Here is a tiny trained network, its code and every weight. The questions are about switching its units off for an input and a class, where a switched-off unit gives its printed mean instead of its output.

import numpy as np


def w(rows, s, z=0):
    codes = np.array(rows[::2]) - 128.0
    scale = np.full(codes.shape[1], s)
    scale[-1] = z or s
    return codes * scale


def f(y):
    return np.maximum(y, 0)


def log_softmax(a):
    a = a - a.max(-1, keepdims=True)
    return a - np.log(np.exp(a).sum(-1, keepdims=True))


def net(x, mask):
    res = np.array(x, float).reshape(1, 7) / 4 @ E
    y = f(res @ A[0][:, :-1].T + A[0][:, -1])
    res = res + np.where(mask, y, B[0][:, -1]) @ B[0][:, :-1]
    return log_softmax(res[-1] @ U[:, :-1].T + U[:, -1])


A, B = {}, {}
E = w([
[137,118,130,119,138,131,127],'x0',
[40,126,216,145,246,80,85],'x1',
[114,134,126,130,126,132,139],'x2',
[140,192,48,122,159,216,7],'x3',
[111,143,123,137,121,126,140],'x4',
[104,111,115,95,173,148,176],'x5',
[120,42,39,245,152,153,119],'x6',
],0.015)
A[0] = w([
[95,233,96,75,178,239,21,130],'neuron 1',
[151,78,37,127,52,155,160,176],'neuron 2',
[123,143,21,160,170,206,57,163],'neuron 3',
[74,55,146,223,210,121,70,68],'neuron 4',
[195,179,103,17,67,124,165,229],'neuron 5',
[153,15,123,173,82,145,165,204],'neuron 6',
[188,171,131,22,1,220,177,216],'neuron 7',
[146,156,231,116,185,104,110,250],'neuron 8',
[173,69,126,188,105,46,226,254],'neuron 9',
[189,207,132,93,116,163,138,100],'neuron 10',
],0.0096,0.0053)
B[0] = w([
[105,157,70,99,127,151,9,255],'neuron 1',
[240,144,85,130,70,217,153,205],'neuron 2',
[232,177,42,174,174,96,136,233],'neuron 3',
[55,42,92,150,83,60,130,198],'neuron 4',
[89,67,102,165,165,44,149,215],'neuron 5',
[172,73,152,89,59,140,133,191],'neuron 6',
[106,67,72,181,110,58,129,237],'neuron 7',
[68,206,141,76,111,88,96,206],'neuron 8',
[105,100,168,74,56,159,181,210],'neuron 9',
[81,120,97,124,142,135,140,177],'neuron 10',
],0.011,0.025)
U = w([
[108,64,164,141,97,77,170,254],'0',
[122,98,71,163,167,118,96,180],'1',
[99,195,247,77,143,79,162,131],'2',
[100,178,132,59,150,171,58,49],'3',
[180,97,145,86,63,244,137,30],'4',
[239,159,107,167,160,197,143,36],'5',
],0.014,0.0031)

Each question gives the input, the list of numbers given to net, and the class t.
The units are the neurons (one row each of A and B). Each row of codes is followed by its name. A weight is (code - 128) times the scale printed after its matrix; where a second scale follows, it is the last column's (A, B and U).
mask holds one flag per neuron, in row order. A switched-off neuron (its flag False) gives its mean, the last column of its row in B, instead of its output. The means were averaged over made-up inputs and are rounded, as every weight is.
A unit's drop is (log p(t) with every unit on - log p(t) with that unit switched off) / (log p(t) with every unit on - log p(t) with every unit switched off).
The circuit of an input: a set's keep is (log p(t) with only the set's units on - log p(t) with every unit switched off) / (log p(t) with every unit on - log p(t) with every unit switched off). Starting from all 10 units, units are removed one at a time, each time the one whose removal leaves the highest keep (on an exact tie, the one counted first), for as long as the keep stays at least 0.8.
units of the circuit, in order: the units of the circuit, biggest drop first
top k neurons: the k neurons with the biggest drops, biggest first
drop of u: that unit's drop, to one decimal
input [-6,-3,-7,0,-4,1,-8], class 0: top 4 neurons : [neuron 3; neuron 1; neuron 5; neuron 2]
input [7,0,-2,-6,8,3,6], class 4: units of the circuit, in order : [neuron 5; neuron 7]
input [2,1,-7,5,6,3,-4], class 3: units of the circuit, in order : [neuron 1]
input [-3,0,-3,2,1,-7,4], class 5: units of the circuit, in order : [neuron 7; neuron 5]
input [-8,-7,6,7,-2,-6,1], class 5: top 2 neurons : [neuron 2; neuron 3]
input [3,-1,8,0,4,1,-1], class 0: top 2 neurons : [neuron 1; neuron 3]
input [-8,-3,1,0,5,-8,-7], class 0: top 2 neurons : [neuron 3; neuron 1]
input [2,-8,5,-3,-3,-6,0], class 0: top 3 neurons : [neuron 7; neuron 5; neuron 1]
input [4,7,-6,7,2,8,-1], class 3: top 2 neurons : [neuron 1; neuron 7]
input [-3,-1,-7,8,-1,-4,-7], class 1: top 2 neurons : [neuron 7; neuron 5]
input [-3,-8,-5,-1,6,3,8], class 4: top 2 neurons : [neuron 6; neuron 9]
input [8,6,-1,-6,-3,-6,-1], class 2: top 2 neurons : [neuron 8; neuron 7]
input [-3,1,-5,-1,0,-6,-7], class 2: top 2 neurons : [neuron 8; neuron 4]
input [-4,-7,-3,6,-5,1,2], class 5: units of the circuit, in order : [neuron 3]
input [2,1,6,5,-4,-3,-1], class 3: drop of neuron 7 : 0.4
input [6,-5,8,8,3,-3,8], class 5: drop of neuron 9 : 0.0
input [-4,7,7,-2,0,1,-1], class 2: drop of neuron 8 : 0.1
